Below are the code and all the weights of a small trained network. Each question names an input and a target symbol and asks about switching units off, where a switched-off unit gives its printed mean instead of its output.

import numpy as np


def w(rows, s, z=0):
    codes = np.array(rows[::2]) - 128.0
    scale = np.full(codes.shape[1], s)
    scale[-1] = z or s
    return codes * scale


def f(y):
    return np.maximum(y, 0)


def softmax(a):
    e = np.exp(a - a.max(-1, keepdims=True))
    return e / e.sum(-1, keepdims=True)


def log_softmax(a):
    a = a - a.max(-1, keepdims=True)
    return a - np.log(np.exp(a).sum(-1, keepdims=True))


def net(x, mask):
    ids = ['δεηθλπ'.index(c) for c in x.split()]
    T = len(ids)
    res = E[ids] + P[:T]
    r = res
    for j in range(3):
        rows = slice(2 * j, 2 * j + 2)
        q, k, v = (r @ M[0][rows].T for M in (Q, K, V))
        z = softmax(np.where(np.tri(T) > 0, q @ k.T / 2**0.5, -1e9)) @ v
        o = O[0][rows]
        res = res + np.where(mask[j], z, o[:, -1]) @ o[:, :-1]
    y = f(res @ A[0][:, :-1].T + A[0][:, -1])
    res = res + np.where(mask[3:15], y, B[0][:, -1]) @ B[0][:, :-1]
    return log_softmax(res[-1] @ U[:, :-1].T + U[:, -1])


Q, K, V, O, A, B = {}, {}, {}, {}, {}, {}
E = w([
[3,181,189,120,126,104],'δ',
[108,138,150,33,157,103],'ε',
[120,45,118,143,101,171],'η',
[170,122,73,248,160,105],'θ',
[181,71,114,92,219,89],'λ',
[219,32,157,64,50,202],'π',
],0.015)
P = w([
[151,52,245,131,152,10],'0',
[39,119,31,119,115,152],'1',
[186,51,188,170,109,124],'2',
[51,126,7,126,113,181],'3',
[202,42,208,158,110,130],'4',
[63,154,25,134,120,202],'5',
],0.011)
Q[0] = w([
[146,99,150,113,137,128],'head 0',
[98,209,32,119,145,170],'head 0',
[133,105,117,127,147,225],'head 1',
[101,69,165,177,116,113],'head 1',
[156,55,249,136,155,81],'head 2',
[148,121,246,167,127,109],'head 2',
],0.015)
K[0] = w([
[210,165,179,125,164,119],'head 0',
[130,184,69,120,172,235],'head 0',
[119,105,140,68,133,175],'head 1',
[198,53,252,103,139,63],'head 1',
[55,11,175,39,157,91],'head 2',
[71,41,187,74,159,131],'head 2',
],0.011)
V[0] = w([
[147,117,196,232,101,109],'head 0',
[76,173,91,240,172,68],'head 0',
[115,98,212,114,166,154],'head 1',
[135,169,120,108,106,154],'head 1',
[80,198,134,2,198,87],'head 2',
[38,122,196,97,64,197],'head 2',
],0.0085)
O[0] = w([
[183,121,203,144,150,173,159],'head 0',
[78,146,179,112,190,184,132],'head 0',
[149,199,70,187,111,80,253],'head 1',
[95,105,160,129,123,84,28],'head 1',
[95,124,62,91,198,89,70],'head 2',
[9,68,193,158,141,122,56],'head 2',
],0.011,0.0049)
A[0] = w([
[78,109,118,82,73,111,31],'neuron 0',
[88,127,77,105,31,159,76],'neuron 1',
[137,25,122,81,113,171,76],'neuron 2',
[120,90,117,136,160,67,223],'neuron 3',
[206,140,123,200,145,166,196],'neuron 4',
[137,132,131,141,89,8,3],'neuron 5',
[116,153,90,159,84,180,98],'neuron 6',
[169,138,119,123,79,75,87],'neuron 7',
[208,136,102,69,84,133,90],'neuron 8',
[135,132,157,135,111,66,157],'neuron 9',
[36,137,51,132,102,100,138],'neuron 10',
[70,121,155,181,128,125,22],'neuron 11',
],0.012,0.0055)
B[0] = w([
[140,99,221,75,182,129,151],'neuron 0',
[90,142,222,170,144,133,178],'neuron 1',
[17,177,148,218,131,102,164],'neuron 2',
[47,105,105,175,40,87,179],'neuron 3',
[58,125,168,27,122,113,254],'neuron 4',
[254,176,112,207,203,202,163],'neuron 5',
[122,151,156,127,99,209,171],'neuron 6',
[155,168,135,94,165,142,183],'neuron 7',
[89,176,119,171,162,152,223],'neuron 8',
[32,79,90,97,19,172,153],'neuron 9',
[237,76,95,88,148,147,198],'neuron 10',
[206,110,155,120,181,157,155],'neuron 11',
],0.0064,0.019)
U = w([
[156,98,186,77,173,142,3],'δ',
[122,82,154,2,7,61,209],'ε',
[207,76,133,137,102,180,83],'η',
[98,194,112,99,155,155,114],'θ',
[81,119,51,129,78,104,175],'λ',
[53,137,153,136,131,64,156],'π',
],0.008,0.0042)

Each question gives the input, a string of symbols that net reads in full, and the target symbol t.
The units are the heads (2 rows each of Q, K, V and O) and the neurons (one row each of A and B). Each row of codes is followed by its name. A weight is (code - 128) times the scale printed after its matrix; where a second scale follows, it is the last column's (O, A, B and U).
mask holds one flag per unit, heads first, then neurons. A switched-off unit (its flag False) gives its mean, the last column of its rows in O or B, instead of its output. The means were averaged over made-up inputs and are rounded, as every weight is.
A unit's drop is (log p(t) with every unit on - log p(t) with that unit switched off) / (log p(t) with every unit on - log p(t) with every unit switched off).
The circuit of an input: a set's keep is (log p(t) with only the set's units on - log p(t) with every unit switched off) / (log p(t) with every unit on - log p(t) with every unit switched off). Starting from the 12 units with the biggest drops (on a tie, the unit counted first), units are removed one at a time, each time the one whose removal leaves the highest keep (on an exact tie, the one counted first), for as long as the keep stays at least 0.8.
circuit, biggest first: the units of the circuit, biggest drop first
most important unit: the unit with the biggest drop
k most important neurons: the k neurons with the biggest drops, biggest first
heads that matter: for each layer, one digit per head in row order, 1 if its drop is at least 0.15 and else 0, layers parted by /
drop when u is switched off: that unit's drop, to one decimal
input δ η ε δ, target δ: most important unit : neuron 10
input θ ε π, target δ: 2 most important neurons : [neuron 3; neuron 8]
input λ δ λ η λ, target θ: circuit, biggest first : [head 2; neuron 8; neuron 10]
input η λ δ, target ε: circuit, biggest first : [neuron 8; neuron 5]
input π π ε λ, target λ: heads that matter : 100
input θ λ θ, target δ: circuit, biggest first : [head 0; neuron 4]
input ε ε θ λ ε, target λ: 2 most important neurons : [neuron 4; neuron 3]
input δ θ λ, target π: heads that matter : 101
input δ λ η λ π, target π: circuit, biggest first : [head 2; neuron 2]
input π η ε, target η: circuit, biggest first : [neuron 5; head 0]
input δ δ λ ε λ, target π: circuit, biggest first : [head 2; neuron 3]
input ε π η, target λ: circuit, biggest first : [head 2; neuron 3; head 0]
input θ δ η, target δ: 3 most important neurons : [neuron 11; neuron 3; neuron 8]
input ε λ λ π, target π: most important unit : neuron 2
input λ λ θ θ ε, target θ: 2 most important neurons : [neuron 8; neuron 10]
input θ θ η, target δ: 2 most important neurons : [neuron 4; neuron 3]
input π η π π λ ε, target ε: heads that matter : 111
input π λ θ η, target θ: heads that matter : 001
input δ ε λ ε η λ, target λ: 2 most important neurons : [neuron 4; neuron 3]
input θ ε δ, target δ: circuit, biggest first : [head 0]
input η π λ, target ε: 2 most important neurons : [neuron 4; neuron 5]
input ε λ ε π η, target λ: drop when head 0 is switched off : 0.1
input δ θ ε, target π: drop when head 0 is switched off : 0.4
input ε λ π ε θ, target λ: drop when neuron 3 is switched off : 0.3
input π λ λ δ ε, target η: drop when neuron 9 is switched off : -0.1
